Below are the code and all the weights of a small trained network. Each question names an input and a class and asks about switching units off, where a switched-off unit gives its printed mean instead of its output.

import numpy as np


def w(rows, s, z=0):
    codes = np.array(rows[::2]) - 128.0
    scale = np.full(codes.shape[1], s)
    scale[-1] = z or s
    return codes * scale


def f(y):
    return y / 2 * (1 + np.tanh(0.7978845608 * (y + 0.044715 * y**3)))


def log_softmax(a):
    a = a - a.max(-1, keepdims=True)
    return a - np.log(np.exp(a).sum(-1, keepdims=True))


def net(x, mask):
    res = np.array(x, float).reshape(1, 5) / 4 @ E
    y = f(res @ A[0][:, :-1].T + A[0][:, -1])
    res = res + np.where(mask, y, B[0][:, -1]) @ B[0][:, :-1]
    return log_softmax(res[-1] @ U[:, :-1].T + U[:, -1])


A, B = {}, {}
E = w([
[173,179,102,174,153,69,134,199,132,196,120,67],'x0',
[65,107,100,190,79,72,142,145,215,123,119,200],'x1',
[162,88,199,102,47,103,131,194,157,113,151,120],'x2',
[78,121,70,96,91,102,166,149,150,162,246,111],'x3',
[139,166,151,108,114,85,192,81,171,167,127,37],'x4',
],0.011)
A[0] = w([
[134,118,90,143,160,145,92,235,84,114,119,160,101],'neuron 0',
[104,165,94,152,168,128,130,52,139,126,105,98,104],'neuron 1',
[181,161,217,110,167,138,104,100,87,133,78,131,119],'neuron 2',
[159,124,148,94,154,150,134,129,58,116,151,80,3],'neuron 3',
[144,150,188,126,100,101,170,63,189,147,108,61,106],'neuron 4',
[164,185,140,184,173,96,162,168,156,192,118,74,96],'neuron 5',
[145,142,246,124,74,116,116,188,142,110,141,113,38],'neuron 6',
[119,131,166,238,109,100,140,98,209,113,66,161,136],'neuron 7',
[101,110,187,82,124,144,157,7,145,103,141,145,91],'neuron 8',
[106,178,104,179,180,129,115,97,92,139,147,154,36],'neuron 9',
[119,139,87,83,109,128,139,116,110,159,208,118,106],'neuron 10',
],0.012,0.0028)
B[0] = w([
[128,158,202,153,111,120,136,55,109,111,142,155,209],'neuron 0',
[171,72,138,110,165,145,157,150,126,153,85,194,210],'neuron 1',
[97,115,113,138,137,118,171,184,116,112,218,59,255],'neuron 2',
[54,179,86,83,111,114,81,134,205,167,100,166,212],'neuron 3',
[110,146,170,128,214,162,104,125,83,127,155,219,236],'neuron 4',
[125,117,138,167,9,114,97,75,138,73,112,126,255],'neuron 5',
[184,80,66,125,174,140,160,103,138,171,42,165,217],'neuron 6',
[93,159,103,75,146,142,127,162,121,140,184,54,237],'neuron 7',
[164,149,135,195,22,81,93,92,137,113,90,110,242],'neuron 8',
[189,87,118,92,132,123,142,142,158,156,93,138,195],'neuron 9',
[129,124,143,127,188,149,149,181,97,105,142,52,205],'neuron 10',
],0.013,0.012)
U = w([
[155,148,153,178,7,96,40,56,136,81,97,105,71],'0',
[208,29,84,81,184,139,172,143,156,188,55,199,93],'1',
[90,163,238,134,176,155,80,80,72,94,180,238,254],'2',
[103,112,120,114,165,145,146,221,100,80,189,1,192],'3',
[27,200,59,33,107,98,111,157,236,195,206,105,59],'4',
],0.0072,0.0047)

Each question gives the input, the list of numbers given to net, and the class t.
The units are the neurons (one row each of A and B). Each row of codes is followed by its name. A weight is (code - 128) times the scale printed after its matrix; where a second scale follows, it is the last column's (A, B and U).
mask holds one flag per neuron, in row order. A switched-off neuron (its flag False) gives its mean, the last column of its row in B, instead of its output. The means were averaged over made-up inputs and are rounded, as every weight is.
A unit's drop is (log p(t) with every unit on - log p(t) with that unit switched off) / (log p(t) with every unit on - log p(t) with every unit switched off).
The circuit of an input: a set's keep is (log p(t) with only the set's units on - log p(t) with every unit switched off) / (log p(t) with every unit on - log p(t) with every unit switched off). Starting from all 11 units, units are removed one at a time, each time the one whose removal leaves the highest keep (on an exact tie, the one counted first), for as long as the keep stays at least 0.8.
units of the circuit, in order: the units of the circuit, biggest drop first
unit that matters most: the unit with the biggest drop
top k neurons: the k neurons with the biggest drops, biggest first
drop when u is switched off: that unit's drop, to one decimal
input [-7,-2,-6,-2,-2], class 0: unit that matters most : neuron 8
input [3,-2,4,-4,-1], class 1: top 2 neurons : neuron 6; neuron 8
input [-3,5,-1,7,-5], class 3: top 3 neurons : neuron 4; neuron 10; neuron 3
input [3,0,5,-3,-3], class 1: top 2 neurons : neuron 6; neuron 8
input [-3,-1,1,-7,6], class 3: top 3 neurons : neuron 2; neuron 0; neuron 7
input [-6,3,1,7,-2], class 3: top 2 neurons : neuron 10; neuron 5
input [0,-6,-3,-3,-3], class 4: top 2 neurons : neuron 3; neuron 10
input [4,-5,5,-2,-3], class 1: top 2 neurons : neuron 6; neuron 8
input [-1,8,7,-4,4], class 4: top 2 neurons : neuron 7; neuron 1
input [-4,6,6,-4,0], class 1: top 3 neurons : neuron 6; neuron 2; neuron 3
input [4,6,3,-3,-3], class 4: top 2 neurons : neuron 7; neuron 8
input [-1,-7,-6,-7,3], class 3: top 2 neurons : neuron 2; neuron 6
input [0,8,-3,-8,6], class 3: units of the circuit, in order : neuron 7; neuron 3
input [-7,-1,8,1,5], class 1: units of the circuit, in order : neuron 6
input [3,1,6,7,2], class 3: drop when neuron 10 is switched off : 3.9
input [7,-8,8,6,-1], class 1: drop when neuron 2 is switched off : 0.3
input [-6,-5,7,4,1], class 1: drop when neuron 10 is switched off : 0.1
